Below is a small trained network, with its code and all its weights. Each question gives an input and a target symbol and asks what happens when units are switched off, that is, made to give their printed mean instead of their output.

import numpy as np


def w(rows, s, z=0):
    codes = np.array(rows[::2]) - 128.0
    scale = np.full(codes.shape[1], s)
    scale[-1] = z or s
    return codes * scale


def norm(h):
    return h / np.sqrt((h * h).mean(-1, keepdims=True) + 1e-5)


def f(y):
    return y / 2 * (1 + np.tanh(0.7978845608 * (y + 0.044715 * y**3)))


def softmax(a):
    e = np.exp(a - a.max(-1, keepdims=True))
    return e / e.sum(-1, keepdims=True)


def log_softmax(a):
    a = a - a.max(-1, keepdims=True)
    return a - np.log(np.exp(a).sum(-1, keepdims=True))


def net(x, mask):
    ids = ['ΘΠΨβζηλμξστω'.index(c) for c in x.split()]
    T = len(ids)
    res = E[ids] + P[:T]
    r = norm(res)
    for j in range(3):
        rows = slice(3 * j, 3 * j + 3)
        q, k, v = (r @ M[0][rows].T for M in (Q, K, V))
        z = softmax(np.where(np.tri(T) > 0, q @ k.T / 3**0.5, -1e9)) @ v
        o = O[0][rows]
        res = res + np.where(mask[j], z, o[:, -1]) @ o[:, :-1]
    y = f(norm(res) @ A[0][:, :-1].T + A[0][:, -1])
    res = res + np.where(mask[3:27], y, B[0][:, -1]) @ B[0][:, :-1]
    return log_softmax(norm(res)[-1] @ U[:, :-1].T + U[:, -1])


Q, K, V, O, A, B = {}, {}, {}, {}, {}, {}
E = w([
[161,123,131],'Θ',
[208,114,211],'Π',
[25,61,33],'Ψ',
[156,139,138],'β',
[105,4,202],'ζ',
[155,126,130],'η',
[163,140,139],'λ',
[76,185,226],'μ',
[166,125,133],'ξ',
[137,217,131],'σ',
[77,48,180],'τ',
[232,27,37],'ω',
],0.011)
P = w([
[243,125,161],'0',
[241,126,156],'1',
[243,127,154],'2',
[246,131,149],'3',
[248,131,144],'4',
[251,137,137],'5',
],0.0032)
Q[0] = w([
[107,141,92],'head 1',
[196,139,211],'head 1',
[98,129,105],'head 1',
[155,162,123],'head 2',
[173,154,115],'head 2',
[80,114,71],'head 2',
[222,32,143],'head 3',
[165,3,113],'head 3',
[66,133,159],'head 3',
],0.015)
K[0] = w([
[127,165,195],'head 1',
[174,97,7],'head 1',
[132,191,174],'head 1',
[175,130,209],'head 2',
[145,131,165],'head 2',
[72,64,150],'head 2',
[153,111,17],'head 3',
[148,43,24],'head 3',
[121,127,219],'head 3',
],0.013)
V[0] = w([
[143,131,76],'head 1',
[88,140,74],'head 1',
[129,224,140],'head 1',
[126,98,93],'head 2',
[89,214,2],'head 2',
[88,127,96],'head 2',
[157,54,127],'head 3',
[93,194,150],'head 3',
[169,81,188],'head 3',
],0.0075)
O[0] = w([
[157,68,118,143],'head 1',
[97,87,100,71],'head 1',
[78,161,121,76],'head 1',
[129,121,146,110],'head 2',
[254,66,159,4],'head 2',
[115,146,178,51],'head 2',
[208,108,40,188],'head 3',
[70,151,182,64],'head 3',
[214,160,119,184],'head 3',
],0.0051,0.0048)
A[0] = w([
[120,143,36,114],'neuron 1',
[102,97,106,239],'neuron 2',
[106,150,173,87],'neuron 3',
[44,101,158,54],'neuron 4',
[88,168,172,82],'neuron 5',
[168,123,168,133],'neuron 6',
[121,139,115,83],'neuron 7',
[139,175,106,101],'neuron 8',
[134,65,121,115],'neuron 9',
[151,167,82,100],'neuron 10',
[153,125,126,84],'neuron 11',
[112,145,113,55],'neuron 12',
[176,116,174,119],'neuron 13',
[91,158,162,102],'neuron 14',
[69,142,99,2],'neuron 15',
[179,96,174,136],'neuron 16',
[70,123,120,39],'neuron 17',
[163,157,12,129],'neuron 18',
[102,109,160,143],'neuron 19',
[67,193,188,81],'neuron 20',
[157,111,135,142],'neuron 21',
[164,74,52,146],'neuron 22',
[174,115,158,114],'neuron 23',
[146,144,103,88],'neuron 24',
],0.012,0.0025)
B[0] = w([
[101,1,136,171],'neuron 1',
[65,112,181,149],'neuron 2',
[154,84,119,124],'neuron 3',
[66,146,212,133],'neuron 4',
[128,95,48,131],'neuron 5',
[103,157,33,158],'neuron 6',
[136,118,136,121],'neuron 7',
[157,112,140,152],'neuron 8',
[81,173,154,159],'neuron 9',
[101,111,193,175],'neuron 10',
[105,144,127,142],'neuron 11',
[144,120,127,115],'neuron 12',
[119,149,31,162],'neuron 13',
[157,76,107,125],'neuron 14',
[140,127,80,114],'neuron 15',
[147,154,51,171],'neuron 16',
[107,148,109,116],'neuron 17',
[65,94,201,255],'neuron 18',
[101,82,142,124],'neuron 19',
[171,102,50,149],'neuron 20',
[73,189,80,158],'neuron 21',
[132,105,91,240],'neuron 22',
[111,173,62,163],'neuron 23',
[130,145,171,148],'neuron 24',
],0.0055,0.0074)
U = w([
[219,37,168,1],'Θ',
[110,124,120,217],'Π',
[52,12,115,116],'Ψ',
[154,202,239,144],'β',
[33,166,23,35],'ζ',
[144,72,226,72],'η',
[156,190,189,255],'λ',
[19,224,115,121],'μ',
[247,143,142,43],'ξ',
[187,203,29,198],'σ',
[46,131,194,152],'τ',
[173,47,28,107],'ω',
],0.015,0.0035)

Each question gives the input, a string of symbols that net reads in full, and the target symbol t.
The units are the heads (3 rows each of Q, K, V and O) and the neurons (one row each of A and B). Each row of codes is followed by its name. A weight is (code - 128) times the scale printed after its matrix; where a second scale follows, it is the last column's (O, A, B and U).
mask holds one flag per unit, heads first, then neurons. A switched-off unit (its flag False) gives its mean, the last column of its rows in O or B, instead of its output. The means were averaged over made-up inputs and are rounded, as every weight is.
A unit's drop is (log p(t) with every unit on - log p(t) with that unit switched off) / (log p(t) with every unit on - log p(t) with every unit switched off).
The circuit of an input: a set's keep is (log p(t) with only the set's units on - log p(t) with every unit switched off) / (log p(t) with every unit on - log p(t) with every unit switched off). Starting from the 12 units with the biggest drops (on a tie, the unit counted first), units are removed one at a time, each time the one whose removal leaves the highest keep (on an exact tie, the one counted first), for as long as the keep stays at least 0.8.
circuit, biggest first: the units of the circuit, biggest drop first
unit that matters most: the unit with the biggest drop
k most important neurons: the k neurons with the biggest drops, biggest first
which heads matter: for each layer, one digit per head in row order, 1 if its drop is at least 0.15 and else 0, layers parted by /
drop when u is switched off: that unit's drop, to one decimal
input μ ω Ψ μ η η, target Ψ: circuit, biggest first	(neuron 18)
input Θ σ λ μ, target σ: circuit, biggest first	(neuron 18; neuron 20)
input μ ω ξ Ψ ξ β, target Ψ: which heads matter	011
input ξ ζ ω μ, target ω: circuit, biggest first	(neuron 20; neuron 14; neuron 3)
input β ζ β ω Π η, target Ψ: circuit, biggest first	(head 2; neuron 1)
input β ω ζ ζ, target ω: circuit, biggest first	(head 3; neuron 18)
input ζ Ψ λ ζ μ, target Ψ: 3 most important neurons	(neuron 5; neuron 20; neuron 14)
input β τ Θ, target Θ: 4 most important neurons	(neuron 18; neuron 9; neuron 1; neuron 10)
input ζ ζ σ τ, target σ: which heads matter	001
input Θ μ Ψ ξ λ ξ, target Ψ: which heads matter	000
input β λ τ ζ ξ, target ξ: 2 most important neurons	(neuron 9; neuron 18)
input μ Θ μ ξ, target ξ: 2 most important neurons	(neuron 18; neuron 10)
input η ζ η Π ξ, target η: drop when neuron 10 is switched off	0.3
input η μ η, target η: drop when head 2 is switched off	1.1
input β ζ β, target β: drop when neuron 18 is switched off	0.1
input μ ζ Θ η β ζ, target ζ: drop when head 2 is switched off	0.2
input τ Ψ ξ, target Ψ: unit that matters most	head 2
